Below are the code and all the weights of a small trained network. Each question names an input and a class and asks about switching units off, where a switched-off unit gives its printed mean instead of its output.

import numpy as np


def w(rows, s, z=0):
    codes = np.array(rows[::2]) - 128.0
    scale = np.full(codes.shape[1], s)
    scale[-1] = z or s
    return codes * scale


def f(y):
    return y / 2 * (1 + np.tanh(0.7978845608 * (y + 0.044715 * y**3)))


def log_softmax(a):
    a = a - a.max(-1, keepdims=True)
    return a - np.log(np.exp(a).sum(-1, keepdims=True))


def net(x, mask):
    res = np.array(x, float).reshape(1, 8) / 4 @ E
    y = f(res @ A[0][:, :-1].T + A[0][:, -1])
    res = res + np.where(mask, y, B[0][:, -1]) @ B[0][:, :-1]
    return log_softmax(res[-1] @ U[:, :-1].T + U[:, -1])


A, B = {}, {}
E = w([
[127,128,128,128],'x0',
[130,129,128,128],'x1',
[126,126,127,126],'x2',
[106,215,212,132],'x3',
[129,125,129,125],'x4',
[128,129,126,128],'x5',
[132,218,83,10],'x6',
[255,105,152,85],'x7',
],0.0075)
A[0] = w([
[131,129,125,128,106],'N1',
[129,124,135,129,143],'N2',
[139,132,127,124,143],'N3',
[119,120,130,133,115],'N4',
[115,119,3,87,125],'N5',
[111,130,76,117,112],'N6',
[115,111,125,152,89],'N7',
[13,149,147,184,39],'N8',
[149,115,173,140,131],'N9',
[97,180,114,135,80],'N10',
[70,157,68,128,109],'N11',
[119,136,128,129,97],'N12',
[129,134,123,133,105],'N13',
[129,120,141,130,154],'N14',
[112,104,124,148,48],'N15',
[106,149,134,137,113],'N16',
[122,122,124,134,93],'N17',
[156,177,120,72,136],'N18',
[129,128,125,124,126],'N19',
[79,164,140,161,142],'N20',
[117,144,133,128,114],'N21',
[111,143,121,129,95],'N22',
[111,129,73,116,116],'N23',
[190,117,242,167,113],'N24',
[128,122,134,128,151],'N25',
[130,135,128,127,121],'N26',
[122,131,128,134,115],'N27',
[158,216,106,61,2],'N28',
[177,8,36,133,33],'N29',
[117,126,132,135,118],'N30',
[134,120,147,133,143],'N31',
[83,44,130,190,30],'N32',
[177,45,46,134,192],'N33',
[130,133,132,128,137],'N34',
[122,139,123,131,96],'N35',
],0.012,0.0061)
B[0] = w([
[127,135,125,129,118],'N1',
[124,124,129,129,136],'N2',
[121,142,135,140,138],'N3',
[133,129,133,130,125],'N4',
[119,155,1,120,220],'N5',
[133,143,80,128,147],'N6',
[136,136,148,115,130],'N7',
[105,76,245,139,220],'N8',
[102,117,98,132,151],'N9',
[158,163,110,116,150],'N10',
[149,164,61,119,185],'N11',
[139,134,124,127,118],'N12',
[129,134,126,124,119],'N13',
[118,121,130,131,143],'N14',
[145,151,129,125,121],'N15',
[152,137,135,122,138],'N16',
[132,135,127,126,116],'N17',
[161,156,179,134,220],'N18',
[126,134,127,131,127],'N19',
[185,152,154,120,191],'N20',
[144,134,134,128,130],'N21',
[143,143,118,130,124],'N22',
[128,142,80,122,151],'N23',
[70,89,26,126,214],'N24',
[123,125,130,132,140],'N25',
[133,129,130,128,126],'N26',
[129,132,132,124,124],'N27',
[106,71,229,151,213],'N28',
[68,57,204,151,216],'N29',
[133,131,136,129,127],'N30',
[116,118,122,127,139],'N31',
[186,191,168,100,201],'N32',
[193,196,195,114,255],'N33',
[131,122,133,125,134],'N34',
[138,136,122,126,118],'N35',
],0.03,0.0063)
U = w([
[198,197,140,89,44],'0',
[76,39,177,194,247],'1',
[88,123,2,121,79],'2',
],0.0089,0.0014)

Each question gives the input, the list of numbers given to net, and the class t.
The units are the neurons (one row each of A and B). Each row of codes is followed by its name. A weight is (code - 128) times the scale printed after its matrix; where a second scale follows, it is the last column's (A, B and U).
mask holds one flag per neuron, in row order. A switched-off neuron (its flag False) gives its mean, the last column of its row in B, instead of its output. The means were averaged over made-up inputs and are rounded, as every weight is.
A unit's drop is (log p(t) with every unit on - log p(t) with that unit switched off) / (log p(t) with every unit on - log p(t) with every unit switched off).
The circuit of an input: a set's keep is (log p(t) with only the set's units on - log p(t) with every unit switched off) / (log p(t) with every unit on - log p(t) with every unit switched off). Starting from the 12 units with the biggest drops (on a tie, the unit counted first), units are removed one at a time, each time the one whose removal leaves the highest keep (on an exact tie, the one counted first), for as long as the keep stays at least 0.8.
circuit, biggest first: the units of the circuit, biggest drop first
most important unit: the unit with the biggest drop
top k neurons: the k neurons with the biggest drops, biggest first
drop when u is switched off: that unit's drop, to one decimal
input [-8,0,5,1,2,5,-3,4], class 2: circuit, biggest first -> [N8, N24]
input [-2,6,8,7,1,1,1,2], class 1: most important unit -> N5
input [-8,2,2,-1,1,-3,-3,-6], class 0: top 2 neurons -> [N29, N32]
input [-2,-7,7,-3,7,-3,-3,-1], class 0: top 4 neurons -> [N33, N8, N28, N32]
input [1,7,-2,5,-2,-3,-2,1], class 2: top 2 neurons -> [N28, N8]
input [-3,8,-2,-7,2,-2,-7,-7], class 0: top 2 neurons -> [N32, N33]
input [-3,0,-3,5,-1,-1,7,1], class 1: top 3 neurons -> [N28, N33, N32]
input [8,-8,-5,6,-1,7,0,0], class 1: top 4 neurons -> [N5, N33, N32, N11]
input [0,8,-8,-1,-6,7,-1,4], class 1: top 3 neurons -> [N5, N32, N11]
input [-5,-4,-6,-8,3,3,-6,-1], class 0: top 4 neurons -> [N33, N32, N8, N28]
input [3,-4,8,-2,8,-5,0,8], class 1: top 2 neurons -> [N29, N32]
input [1,-3,0,8,6,1,7,3], class 1: top 2 neurons -> [N28, N33]
input [5,-1,8,4,0,-5,1,2], class 1: top 4 neurons -> [N5, N33, N11, N32]
input [-5,4,7,5,8,-7,-8,3], class 2: most important unit -> N24
input [7,6,7,-3,-2,5,-7,-2], class 0: top 3 neurons -> [N32, N33, N28]
input [-6,6,-5,6,7,5,6,8], class 1: drop when N28 is switched off -> 0.2
input [-7,8,1,-3,-8,-1,-7,-8], class 0: drop when N32 is switched off -> 1.6
input [8,3,4,2,-6,-6,8,6], class 1: drop when N28 is switched off -> 1.2
